Below is a small trained network, with its code and all its weights. Each question gives an input and a class and asks what happens when units are switched off, that is, made to give their printed mean instead of their output.

import numpy as np


def w(rows, s, z=0):
    codes = np.array(rows[::2]) - 128.0
    scale = np.full(codes.shape[1], s)
    scale[-1] = z or s
    return codes * scale


def norm(h):
    return h / np.sqrt((h * h).mean(-1, keepdims=True) + 1e-5)


def f(y):
    return y / 2 * (1 + np.tanh(0.7978845608 * (y + 0.044715 * y**3)))


def log_softmax(a):
    a = a - a.max(-1, keepdims=True)
    return a - np.log(np.exp(a).sum(-1, keepdims=True))


def net(x, mask):
    res = np.array(x, float).reshape(1, 5) / 4 @ E
    u = 0
    for l in range(2):
        y = f(norm(res) @ A[l][:, :-1].T + A[l][:, -1])
        res = res + np.where(mask[u : u + 10], y, B[l][:, -1]) @ B[l][:, :-1]
        u += 10
    return log_softmax(norm(res)[-1] @ U[:, :-1].T + U[:, -1])


A, B = {}, {}
E = w([
[254,205,71,172,88,79,207,198],'x0',
[148,157,225,145,132,236,231,107],'x1',
[126,178,128,106,106,129,110,114],'x2',
[100,124,99,191,56,82,189,13],'x3',
[123,118,148,132,138,103,144,137],'x4',
],0.0068)
A[0] = w([
[148,156,158,161,155,115,177,37,212],'L0N0',
[112,109,227,84,158,162,103,49,71],'L0N1',
[119,187,156,84,255,170,133,176,166],'L0N2',
[132,128,60,192,74,91,69,185,26],'L0N3',
[131,85,119,184,66,158,124,91,78],'L0N4',
[103,159,139,149,123,204,206,151,162],'L0N5',
[130,89,126,83,183,149,88,78,37],'L0N6',
[104,124,129,156,76,100,178,67,62],'L0N7',
[169,120,126,89,180,171,53,214,5],'L0N8',
[78,131,60,110,147,77,125,106,12],'L0N9',
],0.009,0.0019)
B[0] = w([
[123,108,181,97,179,206,182,114,217],'L0N0',
[115,154,94,213,67,171,68,205,253],'L0N1',
[141,133,93,46,197,126,212,3,251],'L0N2',
[197,92,211,94,61,137,170,125,222],'L0N3',
[173,219,102,114,116,157,48,63,168],'L0N4',
[213,22,128,72,42,130,140,148,223],'L0N5',
[79,157,198,184,102,45,153,178,181],'L0N6',
[142,151,23,49,231,91,156,62,207],'L0N7',
[114,201,134,77,238,57,125,91,235],'L0N8',
[101,53,85,89,128,190,147,98,179],'L0N9',
],0.0064,0.0054)
A[1] = w([
[133,89,106,76,91,55,69,156,38],'L1N0',
[220,158,106,147,103,95,149,138,69],'L1N1',
[137,147,57,158,145,180,113,50,49],'L1N2',
[183,82,143,160,138,91,171,156,223],'L1N3',
[168,171,91,97,110,140,222,188,79],'L1N4',
[148,73,86,97,90,40,65,144,3],'L1N5',
[56,120,191,140,115,132,55,107,133],'L1N6',
[18,101,115,106,127,168,120,128,58],'L1N7',
[94,125,26,197,130,124,166,2,169],'L1N8',
[93,79,62,60,112,42,54,128,49],'L1N9',
],0.0089,0.0017)
B[1] = w([
[96,111,128,132,135,194,161,113,181],'L1N0',
[62,101,75,178,155,95,74,150,222],'L1N1',
[97,118,139,91,127,106,153,139,186],'L1N2',
[84,203,123,142,116,151,60,80,198],'L1N3',
[47,89,147,185,74,105,67,161,250],'L1N4',
[148,122,180,104,82,211,232,113,192],'L1N5',
[158,162,66,159,39,21,112,213,204],'L1N6',
[159,145,66,234,125,82,119,167,202],'L1N7',
[155,166,170,67,255,80,79,187,255],'L1N8',
[171,113,178,148,85,227,171,68,226],'L1N9',
],0.0089,0.0055)
U = w([
[120,160,76,43,253,68,157,97,254],'0',
[53,124,40,235,62,81,87,183,84],'1',
[126,52,116,102,55,234,215,59,11],'2',
],0.015,0.00067)

Each question gives the input, the list of numbers given to net, and the class t.
The units are the neurons (one row each of A and B). Each row of codes is followed by its name. A weight is (code - 128) times the scale printed after its matrix; where a second scale follows, it is the last column's (A, B and U).
mask holds one flag per neuron, layer by layer. A switched-off neuron (its flag False) gives its mean, the last column of its row in B, instead of its output. The means were averaged over made-up inputs and are rounded, as every weight is.
A unit's drop is (log p(t) with every unit on - log p(t) with that unit switched off) / (log p(t) with every unit on - log p(t) with every unit switched off).
The circuit of an input: a set's keep is (log p(t) with only the set's units on - log p(t) with every unit switched off) / (log p(t) with every unit on - log p(t) with every unit switched off). Starting from the 12 units with the biggest drops (on a tie, the unit counted first), units are removed one at a time, each time the one whose removal leaves the highest keep (on an exact tie, the one counted first), for as long as the keep stays at least 0.8.
circuit, biggest first: the units of the circuit, biggest drop first
unit that matters most: the unit with the biggest drop
k most important neurons: the k neurons with the biggest drops, biggest first
k most important neurons of layer l: the k neurons of layer l with the biggest drops, biggest first
drop of u: that unit's drop, to one decimal
input [6,-1,-3,7,5], class 0: circuit, biggest first => L1N8
input [-6,-7,7,3,7], class 2: 2 most important neurons of layer 1 => L1N9; L1N5
input [8,8,-8,8,6], class 0: 2 most important neurons => L0N7; L0N1
input [-8,5,0,7,-6], class 1: 3 most important neurons => L0N1; L0N2; L1N6
input [3,6,4,7,-4], class 0: 2 most important neurons => L0N7; L1N8
input [2,-8,-5,8,-5], class 0: 2 most important neurons => L1N8; L0N5
input [5,-7,5,7,2], class 0: 4 most important neurons => L1N8; L0N5; L0N7; L1N1
input [-6,-2,1,-5,4], class 1: 2 most important neurons => L0N1; L0N7
input [-2,-3,-2,-2,0], class 2: 2 most important neurons of layer 0 => L0N0; L0N7
input [-7,-8,-2,-6,-2], class 2: 2 most important neurons => L1N9; L1N5
input [-6,-5,-1,0,7], class 1: 2 most important neurons => L1N6; L0N5
input [4,4,-3,-1,-6], class 1: 4 most important neurons of layer 1 => L1N4; L1N9; L1N5; L1N1
input [2,-3,7,4,-8], class 0: 2 most important neurons => L1N8; L0N5
input [6,3,4,-4,-8], class 1: unit that matters most => L1N4
input [-5,4,4,-4,-2], class 1: 2 most important neurons => L0N1; L0N7
input [-6,-1,7,4,-6], class 1: drop of L0N2 => 0.3
input [-8,7,2,-2,-7], class 1: drop of L0N1 => 0.8
input [-8,7,-4,-6,1], class 1: drop of L1N6 => 0.2
